Here is a tiny trained network, its code and every weight. The questions are about switching its units off for an input and a class, where a switched-off unit gives its printed mean instead of its output.

import numpy as np


def w(rows, s, z=0):
    codes = np.array(rows[::2]) - 128.0
    scale = np.full(codes.shape[1], s)
    scale[-1] = z or s
    return codes * scale


def f(y):
    return y / 2 * (1 + np.tanh(0.7978845608 * (y + 0.044715 * y**3)))


def log_softmax(a):
    a = a - a.max(-1, keepdims=True)
    return a - np.log(np.exp(a).sum(-1, keepdims=True))


def net(x, mask):
    res = np.array(x, float).reshape(1, 8) / 4 @ E
    y = f(res @ A[0][:, :-1].T + A[0][:, -1])
    res = res + np.where(mask, y, B[0][:, -1]) @ B[0][:, :-1]
    return log_softmax(res[-1] @ U[:, :-1].T + U[:, -1])


A, B = {}, {}
E = w([
[128,123,128,130,125,126,124],'x0',
[156,168,205,30,73,75,86],'x1',
[6,87,104,70,75,168,140],'x2',
[133,42,94,65,205,62,162],'x3',
[125,116,143,140,121,121,131],'x4',
[209,40,196,97,133,229,133],'x5',
[130,131,124,125,129,131,128],'x6',
[128,116,139,138,115,120,140],'x7',
],0.013)
A[0] = w([
[33,103,139,89,118,163,147,50],'N1',
[34,72,93,109,102,192,156,90],'N2',
[130,136,93,132,112,102,113,38],'N3',
[138,178,163,166,104,164,120,20],'N4',
[120,38,88,46,201,65,192,52],'N5',
[120,91,64,202,166,173,160,72],'N6',
[51,130,134,117,86,189,115,40],'N7',
[58,132,133,53,80,149,177,45],'N8',
[124,101,61,196,162,187,176,90],'N9',
[136,70,155,90,143,188,120,72],'N10',
[153,95,85,114,109,108,104,22],'N11',
[140,100,110,98,172,99,176,16],'N12',
[194,97,150,121,128,223,165,69],'N13',
[135,124,122,129,114,124,135,121],'N14',
[198,121,123,161,134,118,110,51],'N15',
[215,59,162,91,135,196,143,86],'N16',
[153,50,170,94,199,186,134,94],'N17',
[99,103,141,170,159,140,100,41],'N18',
[123,127,137,103,166,120,155,14],'N19',
[185,161,88,129,137,136,169,55],'N20',
[138,126,106,136,120,138,154,47],'N21',
[178,154,139,155,159,112,153,18],'N22',
[110,96,119,120,93,136,137,46],'N23',
[126,88,99,190,169,147,160,83],'N24',
[240,177,164,193,190,102,117,51],'N25',
[145,113,198,82,110,110,72,55],'N26',
[148,124,170,133,163,174,131,49],'N27',
[157,106,165,112,115,226,113,66],'N28',
[100,116,120,67,67,133,130,52],'N29',
[175,91,117,107,199,56,156,45],'N30',
[39,202,85,161,128,34,133,93],'N31',
[191,97,142,87,132,213,181,108],'N32',
[150,161,146,84,110,117,170,38],'N33',
[118,209,75,161,130,34,157,77],'N34',
[245,174,170,229,194,60,126,49],'N35',
[119,222,169,216,55,243,81,30],'N36',
[73,122,111,201,191,196,138,103],'N37',
[168,138,182,24,67,60,70,79],'N38',
[76,139,92,141,162,27,131,60],'N39',
[123,177,147,165,78,161,159,2],'N40',
[121,95,101,193,169,192,147,60],'N41',
[116,53,155,101,203,84,106,22],'N42',
[153,176,193,40,110,95,116,29],'N43',
],0.012,0.0064)
B[0] = w([
[103,70,117,98,178,174,76,192],'N1',
[89,75,146,73,201,188,75,220],'N2',
[107,131,123,138,120,128,132,135],'N3',
[175,95,86,106,108,110,147,164],'N4',
[222,102,52,84,46,81,120,241],'N5',
[148,181,198,114,173,69,158,217],'N6',
[121,80,110,100,175,146,93,191],'N7',
[124,103,128,106,193,193,119,194],'N8',
[122,182,176,111,177,65,177,221],'N9',
[87,141,115,159,96,145,94,198],'N10',
[128,119,100,132,135,107,133,127],'N11',
[171,122,97,108,106,123,127,166],'N12',
[111,150,143,177,79,162,108,221],'N13',
[125,129,119,134,136,119,125,127],'N14',
[96,107,121,108,159,139,91,167],'N15',
[108,147,143,195,81,156,122,248],'N16',
[96,135,115,179,75,153,121,229],'N17',
[153,129,152,132,138,123,142,138],'N18',
[129,110,115,119,114,110,139,133],'N19',
[117,126,137,107,151,143,135,146],'N20',
[136,142,134,118,126,120,127,126],'N21',
[120,95,135,94,161,165,118,157],'N22',
[121,118,127,126,138,128,112,140],'N23',
[148,200,165,108,158,73,169,195],'N24',
[92,66,122,92,197,172,87,229],'N25',
[124,179,162,138,154,88,163,195],'N26',
[102,145,100,165,128,152,130,163],'N27',
[108,137,115,194,92,135,101,211],'N28',
[107,103,142,118,196,104,106,172],'N29',
[157,92,75,83,89,125,138,205],'N30',
[96,144,162,206,59,173,96,250],'N31',
[96,156,137,183,81,178,104,224],'N32',
[124,136,142,123,143,106,164,146],'N33',
[72,161,156,204,64,177,103,221],'N34',
[75,64,112,74,204,195,68,247],'N35',
[232,90,7,67,25,71,178,249],'N36',
[140,145,171,120,158,74,175,209],'N37',
[127,216,193,120,193,63,201,248],'N38',
[131,135,118,199,66,167,126,208],'N39',
[153,108,98,126,104,90,121,161],'N40',
[132,188,175,126,161,68,176,198],'N41',
[167,112,70,117,93,105,156,184],'N42',
[153,168,197,119,174,68,178,209],'N43',
],0.011,0.017)
U = w([
[66,159,129,255,18,160,133,100],'0',
[117,203,190,109,147,40,210,172],'1',
[67,58,104,61,168,180,106,245],'2',
[187,103,16,79,3,74,176,3],'3',
],0.0076,0.0026)

Each question gives the input, the list of numbers given to net, and the class t.
The units are the neurons (one row each of A and B). Each row of codes is followed by its name. A weight is (code - 128) times the scale printed after its matrix; where a second scale follows, it is the last column's (A, B and U).
mask holds one flag per neuron, in row order. A switched-off neuron (its flag False) gives its mean, the last column of its row in B, instead of its output. The means were averaged over made-up inputs and are rounded, as every weight is.
A unit's drop is (log p(t) with every unit on - log p(t) with that unit switched off) / (log p(t) with every unit on - log p(t) with every unit switched off).
The circuit of an input: a set's keep is (log p(t) with only the set's units on - log p(t) with every unit switched off) / (log p(t) with every unit on - log p(t) with every unit switched off). Starting from the 12 units with the biggest drops (on a tie, the unit counted first), units are removed one at a time, each time the one whose removal leaves the highest keep (on an exact tie, the one counted first), for as long as the keep stays at least 0.8.
circuit, biggest first: the units of the circuit, biggest drop first
top k neurons: the k neurons with the biggest drops, biggest first
drop when u is switched off: that unit's drop, to one decimal
input [-2,5,2,-8,3,-1,2,6], class 3: circuit, biggest first : N36
input [-2,3,-6,-1,0,-7,1,-5], class 0: top 2 neurons : N34, N31
input [3,1,8,4,5,-7,-6,-1], class 2: top 4 neurons : N2, N1, N8, N16
input [7,-6,-7,2,-7,-3,-6,-6], class 2: top 3 neurons : N35, N25, N38
input [-7,5,6,1,-6,-5,1,-6], class 2: top 3 neurons : N8, N1, N16
input [-4,5,-6,8,-5,-8,3,7], class 0: top 4 neurons : N34, N31, N36, N39
input [5,5,1,6,-8,-5,-3,-1], class 3: top 2 neurons : N5, N16
input [5,6,7,-8,-4,7,6,8], class 3: top 3 neurons : N36, N31, N34
input [5,-6,-7,1,7,-2,5,6], class 2: top 2 neurons : N35, N25
input [3,7,6,-2,3,-6,-1,-2], class 1: top 3 neurons : N38, N43, N16
input [8,-5,0,-6,1,-2,-7,5], class 3: top 2 neurons : N36, N38
input [-5,6,7,-6,-2,-6,2,-1], class 2: top 2 neurons : N8, N7
input [5,-2,-7,7,4,-5,8,-5], class 2: top 2 neurons : N35, N36
input [6,5,1,-5,5,0,-2,1], class 1: circuit, biggest first : N38
input [-6,3,-2,-6,0,5,5,-3], class 3: top 4 neurons : N36, N31, N34, N4
input [5,-4,-5,5,5,3,6,-1], class 2: top 4 neurons : N35, N36, N25, N38
input [-2,6,-8,-2,0,-6,-6,-8], class 2: top 2 neurons : N35, N25
input [-6,-1,-7,7,0,-3,1,6], class 2: drop when N35 is switched off : 1.9
input [3,-6,6,-3,1,1,6,-1], class 1: drop when N19 is switched off : 0.0
input [3,8,-1,-6,5,3,4,2], class 1: drop when N38 is switched off : 0.6
input [-2,-3,3,8,8,-5,2,3], class 3: circuit, biggest first : N5
input [2,8,2,-6,6,-3,4,1], class 1: drop when N38 is switched off : 0.1
